Below are the code and all the weights of a small trained network. Each question names an input and a class and asks about switching units off, where a switched-off unit gives its printed mean instead of its output.

import numpy as np


def w(rows, s, z=0):
    codes = np.array(rows[::2]) - 128.0
    scale = np.full(codes.shape[1], s)
    scale[-1] = z or s
    return codes * scale


def norm(h):
    return h / np.sqrt((h * h).mean(-1, keepdims=True) + 1e-5)


def f(y):
    return y / 2 * (1 + np.tanh(0.7978845608 * (y + 0.044715 * y**3)))


def log_softmax(a):
    a = a - a.max(-1, keepdims=True)
    return a - np.log(np.exp(a).sum(-1, keepdims=True))


def net(x, mask):
    res = np.array(x, float).reshape(1, 6) / 4 @ E
    u = 0
    for l in range(2):
        y = f(norm(res) @ A[l][:, :-1].T + A[l][:, -1])
        res = res + np.where(mask[u : u + 16], y, B[l][:, -1]) @ B[l][:, :-1]
        u += 16
    return log_softmax(norm(res)[-1] @ U[:, :-1].T + U[:, -1])


A, B = {}, {}
E = w([
[94,61,13,101],'x0',
[127,128,128,128],'x1',
[194,2,170,200],'x2',
[141,204,81,202],'x3',
[127,128,129,128],'x4',
[130,127,128,128],'x5',
],0.0056)
A[0] = w([
[175,168,77,131,134],'L0N1',
[122,10,194,66,178],'L0N2',
[144,59,79,255,20],'L0N3',
[133,140,124,173,142],'L0N4',
[197,109,195,176,6],'L0N5',
[119,121,159,2,79],'L0N6',
[170,59,73,144,152],'L0N7',
[179,48,160,110,30],'L0N8',
[59,142,37,113,58],'L0N9',
[205,136,129,137,95],'L0N10',
[105,160,62,193,180],'L0N11',
[167,128,218,154,18],'L0N12',
[61,119,112,45,20],'L0N13',
[129,253,214,58,159],'L0N14',
[118,164,17,10,56],'L0N15',
[177,127,97,91,91],'L0N16',
],0.008,0.0023)
B[0] = w([
[92,168,166,111,148],'L0N1',
[126,171,150,63,252],'L0N2',
[181,33,140,167,201],'L0N3',
[150,172,149,159,142],'L0N4',
[48,122,143,135,173],'L0N5',
[69,52,110,132,187],'L0N6',
[159,156,120,79,191],'L0N7',
[123,223,153,128,170],'L0N8',
[110,84,101,192,189],'L0N9',
[88,156,165,177,134],'L0N10',
[181,165,81,168,188],'L0N11',
[53,124,96,116,164],'L0N12',
[95,91,147,98,170],'L0N13',
[255,83,107,87,240],'L0N14',
[76,97,146,149,233],'L0N15',
[104,152,138,128,124],'L0N16',
],0.007,0.0047)
A[1] = w([
[157,93,219,48,135],'L1N1',
[118,179,171,224,98],'L1N2',
[22,146,44,113,134],'L1N3',
[113,116,115,168,114],'L1N4',
[163,193,53,150,155],'L1N5',
[113,212,227,147,185],'L1N6',
[79,206,172,143,133],'L1N7',
[140,75,115,46,113],'L1N8',
[65,143,123,57,100],'L1N9',
[16,128,221,87,74],'L1N10',
[91,166,140,244,115],'L1N11',
[102,126,9,148,85],'L1N12',
[176,197,123,56,156],'L1N13',
[197,75,190,73,181],'L1N14',
[242,158,182,167,253],'L1N15',
[99,130,77,173,112],'L1N16',
],0.011,0.0048)
B[1] = w([
[174,195,122,104,230],'L1N1',
[98,106,97,35,164],'L1N2',
[124,113,193,112,180],'L1N3',
[126,152,156,111,133],'L1N4',
[171,98,140,237,176],'L1N5',
[175,88,164,136,185],'L1N6',
[170,124,85,141,142],'L1N7',
[124,122,57,69,199],'L1N8',
[97,85,114,163,164],'L1N9',
[179,99,223,209,188],'L1N10',
[46,190,119,2,174],'L1N11',
[113,213,157,149,169],'L1N12',
[79,60,73,152,176],'L1N13',
[133,234,82,142,237],'L1N14',
[62,52,130,128,255],'L1N15',
[139,173,166,104,147],'L1N16',
],0.0074,0.0081)
U = w([
[178,181,39,46,159],'0',
[56,87,152,81,164],'1',
[168,81,64,202,172],'2',
[75,251,136,172,1],'3',
[206,170,198,137,110],'4',
],0.024,0.0032)

Each question gives the input, the list of numbers given to net, and the class t.
The units are the neurons (one row each of A and B). Each row of codes is followed by its name. A weight is (code - 128) times the scale printed after its matrix; where a second scale follows, it is the last column's (A, B and U).
mask holds one flag per neuron, layer by layer. A switched-off neuron (its flag False) gives its mean, the last column of its row in B, instead of its output. The means were averaged over made-up inputs and are rounded, as every weight is.
A unit's drop is (log p(t) with every unit on - log p(t) with that unit switched off) / (log p(t) with every unit on - log p(t) with every unit switched off).
The circuit of an input: a set's keep is (log p(t) with only the set's units on - log p(t) with every unit switched off) / (log p(t) with every unit on - log p(t) with every unit switched off). Starting from the 12 units with the biggest drops (on a tie, the unit counted first), units are removed one at a time, each time the one whose removal leaves the highest keep (on an exact tie, the one counted first), for as long as the keep stays at least 0.8.
units of the circuit, in order: the units of the circuit, biggest drop first
unit that matters most: the unit with the biggest drop
top k neurons: the k neurons with the biggest drops, biggest first
drop of u: that unit's drop, to one decimal
input [-1,-5,0,8,-2,4], class 2: unit that matters most => L1N5
input [-7,-1,2,8,-6,2], class 1: top 2 neurons => [L1N11, L1N15]
input [-7,7,0,8,5,-8], class 2: top 2 neurons => [L0N14, L1N5]
input [6,5,0,5,5,7], class 3: top 2 neurons => [L0N14, L1N12]
input [0,3,2,-7,3,-7], class 4: top 2 neurons => [L1N10, L0N14]
input [0,5,1,4,5,-4], class 1: top 2 neurons => [L0N14, L1N11]
input [0,-5,7,-8,3,-8], class 4: top 3 neurons => [L0N14, L1N10, L0N8]
input [2,-1,-5,0,1,0], class 1: top 2 neurons => [L0N15, L1N14]
input [-6,-6,0,1,-1,-3], class 2: top 3 neurons => [L0N14, L1N15, L1N11]
input [4,7,-2,1,-2,-8], class 3: top 3 neurons => [L1N12, L1N15, L0N11]
input [1,-3,3,-8,8,4], class 0: top 2 neurons => [L0N15, L1N8]
input [2,-1,-2,1,-8,3], class 3: top 3 neurons => [L1N12, L1N15, L0N11]
input [0,-7,-3,4,-1,-4], class 2: top 2 neurons => [L0N14, L1N5]
input [-4,-8,-8,-1,-2,-5], class 0: units of the circuit, in order => [L0N14]
input [-8,2,-1,8,-5,0], class 2: drop of L0N14 => 0.6
input [1,0,-1,2,6,4], class 3: drop of L0N7 => 0.0
input [2,3,-6,-1,-7,-8], class 1: drop of L1N14 => 0.1
input [-8,-8,-1,3,-1,-5], class 2: drop of L0N14 => 0.7
